Below is a small trained network, with its code and all its weights. Each question gives an input and a target symbol and asks what happens when units are switched off, that is, made to give their printed mean instead of their output.

import numpy as np


def w(rows, s, z=0):
    codes = np.array(rows[::2]) - 128.0
    scale = np.full(codes.shape[1], s)
    scale[-1] = z or s
    return codes * scale


def f(y):
    return np.maximum(y, 0)


def softmax(a):
    e = np.exp(a - a.max(-1, keepdims=True))
    return e / e.sum(-1, keepdims=True)


def log_softmax(a):
    a = a - a.max(-1, keepdims=True)
    return a - np.log(np.exp(a).sum(-1, keepdims=True))


def net(x, mask):
    ids = ['βδζημξπσψω'.index(c) for c in x.split()]
    T = len(ids)
    res = E[ids] + P[:T]
    r = res
    for j in range(2):
        rows = slice(4 * j, 4 * j + 4)
        q, k, v = (r @ M[0][rows].T for M in (Q, K, V))
        z = softmax(np.where(np.tri(T) > 0, q @ k.T / 4**0.5, -1e9)) @ v
        o = O[0][rows]
        res = res + np.where(mask[j], z, o[:, -1]) @ o[:, :-1]
    y = f(res @ A[0][:, :-1].T + A[0][:, -1])
    res = res + np.where(mask[2:26], y, B[0][:, -1]) @ B[0][:, :-1]
    return log_softmax(res[-1] @ U[:, :-1].T + U[:, -1])


Q, K, V, O, A, B = {}, {}, {}, {}, {}, {}
E = w([
[152,110,103],'β',
[178,225,106],'δ',
[158,94,192],'ζ',
[70,136,133],'η',
[102,72,184],'μ',
[173,115,202],'ξ',
[183,101,207],'π',
[123,200,109],'σ',
[248,135,190],'ψ',
[124,204,106],'ω',
],0.019)
P = w([
[198,241,199],'0',
[95,224,170],'1',
[187,186,109],'2',
[105,254,190],'3',
[143,115,42],'4',
[201,249,193],'5',
],0.0079)
Q[0] = w([
[150,147,136],'head 1',
[158,101,90],'head 1',
[116,55,2],'head 1',
[183,109,143],'head 1',
[145,125,182],'head 2',
[87,166,63],'head 2',
[140,128,145],'head 2',
[179,191,88],'head 2',
],0.015)
K[0] = w([
[86,5,137],'head 1',
[71,152,198],'head 1',
[84,202,250],'head 1',
[51,194,123],'head 1',
[233,52,171],'head 2',
[30,152,44],'head 2',
[126,172,181],'head 2',
[141,144,76],'head 2',
],0.011)
V[0] = w([
[31,209,123],'head 1',
[148,116,114],'head 1',
[7,75,208],'head 1',
[164,103,151],'head 1',
[119,145,110],'head 2',
[120,105,177],'head 2',
[94,89,131],'head 2',
[97,87,181],'head 2',
],0.015)
O[0] = w([
[180,244,151,107],'head 1',
[134,110,113,116],'head 1',
[105,157,217,30],'head 1',
[124,46,140,174],'head 1',
[144,72,91,106],'head 2',
[167,168,91,168],'head 2',
[138,112,144,1],'head 2',
[202,170,96,101],'head 2',
],0.011,0.0075)
A[0] = w([
[165,146,132,90],'neuron 1',
[81,199,124,126],'neuron 2',
[144,154,147,115],'neuron 3',
[67,131,102,251],'neuron 4',
[30,179,131,118],'neuron 5',
[213,78,168,177],'neuron 6',
[104,147,56,75],'neuron 7',
[94,233,166,222],'neuron 8',
[134,77,143,82],'neuron 9',
[139,99,94,148],'neuron 10',
[146,248,189,78],'neuron 11',
[175,128,110,114],'neuron 12',
[161,55,150,30],'neuron 13',
[161,169,156,179],'neuron 14',
[41,98,18,151],'neuron 15',
[154,87,135,83],'neuron 16',
[163,126,88,210],'neuron 17',
[103,78,137,222],'neuron 18',
[95,69,99,107],'neuron 19',
[170,135,132,103],'neuron 20',
[84,34,163,190],'neuron 21',
[149,175,107,138],'neuron 22',
[114,147,197,86],'neuron 23',
[89,106,208,20],'neuron 24',
],0.011,0.0028)
B[0] = w([
[128,144,99,160],'neuron 1',
[183,61,115,175],'neuron 2',
[49,51,89,161],'neuron 3',
[119,255,101,165],'neuron 4',
[156,120,183,167],'neuron 5',
[69,192,114,195],'neuron 6',
[171,184,159,165],'neuron 7',
[149,98,86,230],'neuron 8',
[103,146,179,154],'neuron 9',
[132,172,181,163],'neuron 10',
[91,75,109,249],'neuron 11',
[132,172,138,163],'neuron 12',
[102,141,135,164],'neuron 13',
[110,142,103,192],'neuron 14',
[153,112,176,205],'neuron 15',
[99,106,159,150],'neuron 16',
[73,172,179,178],'neuron 17',
[210,131,132,168],'neuron 18',
[120,84,113,172],'neuron 19',
[118,99,144,158],'neuron 20',
[172,154,146,191],'neuron 21',
[108,106,139,179],'neuron 22',
[108,80,108,172],'neuron 23',
[97,199,86,160],'neuron 24',
],0.0064,0.013)
U = w([
[118,128,171,120],'β',
[8,138,151,211],'δ',
[93,69,96,92],'ζ',
[117,116,96,85],'η',
[149,84,145,154],'μ',
[156,161,151,26],'ξ',
[114,118,103,194],'π',
[95,133,135,18],'σ',
[121,128,184,255],'ψ',
[110,141,165,167],'ω',
],0.016,0.0034)

Each question gives the input, a string of symbols that net reads in full, and the target symbol t.
The units are the heads (4 rows each of Q, K, V and O) and the neurons (one row each of A and B). Each row of codes is followed by its name. A weight is (code - 128) times the scale printed after its matrix; where a second scale follows, it is the last column's (O, A, B and U).
mask holds one flag per unit, heads first, then neurons. A switched-off unit (its flag False) gives its mean, the last column of its rows in O or B, instead of its output. The means were averaged over made-up inputs and are rounded, as every weight is.
A unit's drop is (log p(t) with every unit on - log p(t) with that unit switched off) / (log p(t) with every unit on - log p(t) with every unit switched off).
The circuit of an input: a set's keep is (log p(t) with only the set's units on - log p(t) with every unit switched off) / (log p(t) with every unit on - log p(t) with every unit switched off). Starting from the 12 units with the biggest drops (on a tie, the unit counted first), units are removed one at a time, each time the one whose removal leaves the highest keep (on an exact tie, the one counted first), for as long as the keep stays at least 0.8.
units of the circuit, in order: the units of the circuit, biggest drop first
k most important neurons: the k neurons with the biggest drops, biggest first
heads that matter: for each layer, one digit per head in row order, 1 if its drop is at least 0.15 and else 0, layers parted by /
input δ η π μ μ δ, target δ: most important neuron	(neuron 24)
input π π μ ζ, target δ: units of the circuit, in order	(head 1; neuron 24)
input π ξ μ π μ δ, target δ: units of the circuit, in order	(head 1; head 2)
input δ δ μ ψ, target δ: heads that matter	10
input μ μ ζ δ ψ π, target μ: units of the circuit, in order	(head 1; neuron 18; neuron 21)
input ξ σ ω μ δ ξ, target ξ: units of the circuit, in order	(head 1; neuron 7; head 2)
input ξ σ σ μ ψ ω, target μ: heads that matter	10
input σ ψ ξ ξ μ ω, target δ: heads that matter	11
input ζ δ π δ ζ, target ξ: units of the circuit, in order	(head 1; head 2; neuron 11)
input μ π μ ξ, target δ: heads that matter	10
input μ π η π η σ, target ζ: 3 most important neurons	(neuron 11; neuron 8; neuron 2)
input μ π π ζ η δ, target ζ: 2 most important neurons	(neuron 11; neuron 8)
input σ π δ ζ σ ξ, target π: heads that matter	10
input ω μ η η δ μ, target ξ: heads that matter	11
input ω ψ π σ, target ψ: heads that matter	11
input μ δ ζ π η π, target ζ: 3 most important neurons	(neuron 11; neuron 8; neuron 3)
input σ ψ η δ, target ζ: 3 most important neurons	(neuron 11; neuron 8; neuron 2)
input δ δ δ μ, target ξ: heads that matter	10
input μ σ σ π, target π: heads that matter	10
input ψ ω δ π π σ, target ψ: 3 most important neurons	(neuron 15; neuron 21; neuron 18)
